Here is a tiny trained network, its code and every weight. The questions are about switching its units off for an input and a class, where a switched-off unit gives its printed mean instead of its output.

import numpy as np


def w(rows, s, z=0):
    codes = np.array(rows[::2]) - 128.0
    scale = np.full(codes.shape[1], s)
    scale[-1] = z or s
    return codes * scale


def f(y):
    return y / 2 * (1 + np.tanh(0.7978845608 * (y + 0.044715 * y**3)))


def log_softmax(a):
    a = a - a.max(-1, keepdims=True)
    return a - np.log(np.exp(a).sum(-1, keepdims=True))


def net(x, mask):
    res = np.array(x, float).reshape(1, 8) / 4 @ E
    y = f(res @ A[0][:, :-1].T + A[0][:, -1])
    res = res + np.where(mask, y, B[0][:, -1]) @ B[0][:, :-1]
    return log_softmax(res[-1] @ U[:, :-1].T + U[:, -1])


A, B = {}, {}
E = w([
[163,53,63,45],'x0',
[128,127,128,128],'x1',
[103,184,33,154],'x2',
[3,17,130,198],'x3',
[127,128,128,128],'x4',
[126,128,127,127],'x5',
[64,158,142,31],'x6',
[126,126,128,129],'x7',
],0.0054)
A[0] = w([
[58,155,169,41,50],'neuron 1',
[60,169,143,69,51],'neuron 2',
[99,134,111,84,67],'neuron 3',
[82,175,96,142,90],'neuron 4',
[130,169,172,190,120],'neuron 5',
[122,96,126,170,75],'neuron 6',
[98,107,147,140,37],'neuron 7',
[196,158,116,139,73],'neuron 8',
[63,82,110,150,77],'neuron 9',
[184,90,126,184,225],'neuron 10',
[131,81,221,96,121],'neuron 11',
[157,117,183,116,21],'neuron 12',
[90,178,170,134,64],'neuron 13',
[159,90,119,83,81],'neuron 14',
[136,182,149,76,74],'neuron 15',
[156,96,176,122,70],'neuron 16',
[103,167,2,161,84],'neuron 17',
[155,92,195,107,58],'neuron 18',
[216,184,135,89,90],'neuron 19',
[142,122,95,142,94],'neuron 20',
[112,152,62,131,66],'neuron 21',
[170,107,157,113,46],'neuron 22',
[191,94,115,189,164],'neuron 23',
[81,93,129,139,56],'neuron 24',
[95,189,189,158,87],'neuron 25',
[144,92,91,93,44],'neuron 26',
[52,150,148,36,98],'neuron 27',
[109,128,129,140,41],'neuron 28',
[143,94,102,101,55],'neuron 29',
[177,105,94,190,120],'neuron 30',
[101,102,120,109,56],'neuron 31',
[83,164,107,124,121],'neuron 32',
[122,133,151,126,53],'neuron 33',
[144,71,74,74,168],'neuron 34',
[99,92,117,140,33],'neuron 35',
[70,133,109,114,126],'neuron 36',
[198,90,129,186,60],'neuron 37',
[166,80,233,107,71],'neuron 38',
[140,132,120,158,65],'neuron 39',
[132,94,168,146,2],'neuron 40',
[100,114,151,108,176],'neuron 41',
[169,51,69,71,50],'neuron 42',
[153,74,216,102,105],'neuron 43',
[174,75,64,112,108],'neuron 44',
[98,106,132,150,41],'neuron 45',
[116,182,176,185,83],'neuron 46',
[66,161,117,65,80],'neuron 47',
[182,144,117,161,45],'neuron 48',
],0.012,0.0053)
B[0] = w([
[244,100,193,81,180],'neuron 1',
[206,103,171,113,159],'neuron 2',
[175,126,150,138,127],'neuron 3',
[142,166,120,141,148],'neuron 4',
[103,173,230,179,171],'neuron 5',
[136,51,117,112,130],'neuron 6',
[117,69,116,170,119],'neuron 7',
[114,31,97,131,168],'neuron 8',
[59,46,54,110,181],'neuron 9',
[153,146,131,14,204],'neuron 10',
[130,192,54,122,176],'neuron 11',
[143,125,128,182,114],'neuron 12',
[124,138,191,167,143],'neuron 13',
[131,120,175,134,139],'neuron 14',
[103,18,89,120,179],'neuron 15',
[146,135,97,155,121],'neuron 16',
[151,207,31,165,193],'neuron 17',
[139,142,94,181,131],'neuron 18',
[26,44,36,113,255],'neuron 19',
[153,134,138,142,121],'neuron 20',
[145,157,96,181,133],'neuron 21',
[141,106,115,159,117],'neuron 22',
[195,110,160,48,177],'neuron 23',
[96,47,94,149,143],'neuron 24',
[82,168,212,187,171],'neuron 25',
[138,130,187,199,123],'neuron 26',
[225,82,179,47,203],'neuron 27',
[129,91,135,183,105],'neuron 28',
[135,122,177,188,118],'neuron 29',
[208,103,145,79,158],'neuron 30',
[140,54,151,156,118],'neuron 31',
[136,157,117,120,153],'neuron 32',
[137,115,137,177,106],'neuron 33',
[61,205,216,181,198],'neuron 34',
[112,50,107,173,123],'neuron 35',
[121,118,102,85,159],'neuron 36',
[221,90,159,95,137],'neuron 37',
[124,183,66,168,160],'neuron 38',
[163,107,150,144,111],'neuron 39',
[155,84,97,161,109],'neuron 40',
[112,141,105,74,172],'neuron 41',
[88,154,212,251,163],'neuron 42',
[129,181,60,144,164],'neuron 43',
[118,166,227,161,161],'neuron 44',
[113,63,123,157,122],'neuron 45',
[98,160,217,205,164],'neuron 46',
[205,116,121,88,165],'neuron 47',
[160,34,138,145,131],'neuron 48',
],0.021,0.0053)
U = w([
[232,54,140,66,166],'0',
[95,108,183,138,85],'1',
[80,2,69,91,47],'2',
[119,120,110,48,254],'3',
[214,145,22,158,72],'4',
],0.0079,0.0055)

Each question gives the input, the list of numbers given to net, and the class t.
The units are the neurons (one row each of A and B). Each row of codes is followed by its name. A weight is (code - 128) times the scale printed after its matrix; where a second scale follows, it is the last column's (A, B and U).
mask holds one flag per neuron, in row order. A switched-off neuron (its flag False) gives its mean, the last column of its row in B, instead of its output. The means were averaged over made-up inputs and are rounded, as every weight is.
A unit's drop is (log p(t) with every unit on - log p(t) with that unit switched off) / (log p(t) with every unit on - log p(t) with every unit switched off).
The circuit of an input: a set's keep is (log p(t) with only the set's units on - log p(t) with every unit switched off) / (log p(t) with every unit on - log p(t) with every unit switched off). Starting from the 12 units with the biggest drops (on a tie, the unit counted first), units are removed one at a time, each time the one whose removal leaves the highest keep (on an exact tie, the one counted first), for as long as the keep stays at least 0.8.
units of the circuit, in order: the units of the circuit, biggest drop first
k most important neurons: the k neurons with the biggest drops, biggest first
drop of u: that unit's drop, to one decimal
input [-7,7,5,-6,-2,8,1,2], class 1: units of the circuit, in order => neuron 46; neuron 25
input [-6,4,-7,-3,2,-6,-3,-2], class 4: units of the circuit, in order => neuron 38; neuron 43
input [-5,8,-7,-8,-7,-5,8,0], class 0: 4 most important neurons => neuron 1; neuron 27; neuron 2; neuron 9
input [6,-6,5,2,-4,7,6,2], class 0: units of the circuit, in order => neuron 27
input [1,-6,-4,6,2,8,-6,0], class 0: 4 most important neurons => neuron 19; neuron 23; neuron 37; neuron 10
input [0,-6,-7,6,-5,6,2,0], class 4: units of the circuit, in order => neuron 11; neuron 43
input [-3,-2,-7,-7,7,-3,1,7], class 2: 2 most important neurons => neuron 19; neuron 15
input [2,-5,4,2,6,-3,3,-2], class 4: units of the circuit, in order => neuron 19; neuron 17
input [-7,-4,0,7,0,-3,5,-2], class 1: 3 most important neurons => neuron 25; neuron 19; neuron 46
input [-1,-7,0,6,2,5,6,-4], class 0: 3 most important neurons => neuron 19; neuron 27; neuron 1
input [6,5,-8,4,4,-2,4,1], class 4: 2 most important neurons => neuron 11; neuron 43
input [-7,-8,-7,-8,3,0,-6,1], class 2: 2 most important neurons => neuron 19; neuron 8
input [-6,-3,7,-3,3,4,7,-7], class 0: 2 most important neurons => neuron 27; neuron 2
input [-4,1,7,0,-4,-5,-5,0], class 4: 2 most important neurons => neuron 17; neuron 27
input [5,-8,7,-3,3,-8,-4,-2], class 4: 2 most important neurons => neuron 17; neuron 21
input [-6,-5,7,-4,-2,-1,2,-3], class 4: 2 most important neurons => neuron 17; neuron 34
input [1,-8,-7,-3,-2,2,-3,3], class 4: most important neuron => neuron 38
input [-5,8,7,-8,-7,-1,0,6], class 2: drop of neuron 19 => 0.4
input [2,-4,-3,-4,7,-7,0,2], class 2: drop of neuron 5 => 0.2
input [8,-8,6,-6,-4,8,2,2], class 1: drop of neuron 42 => 0.1
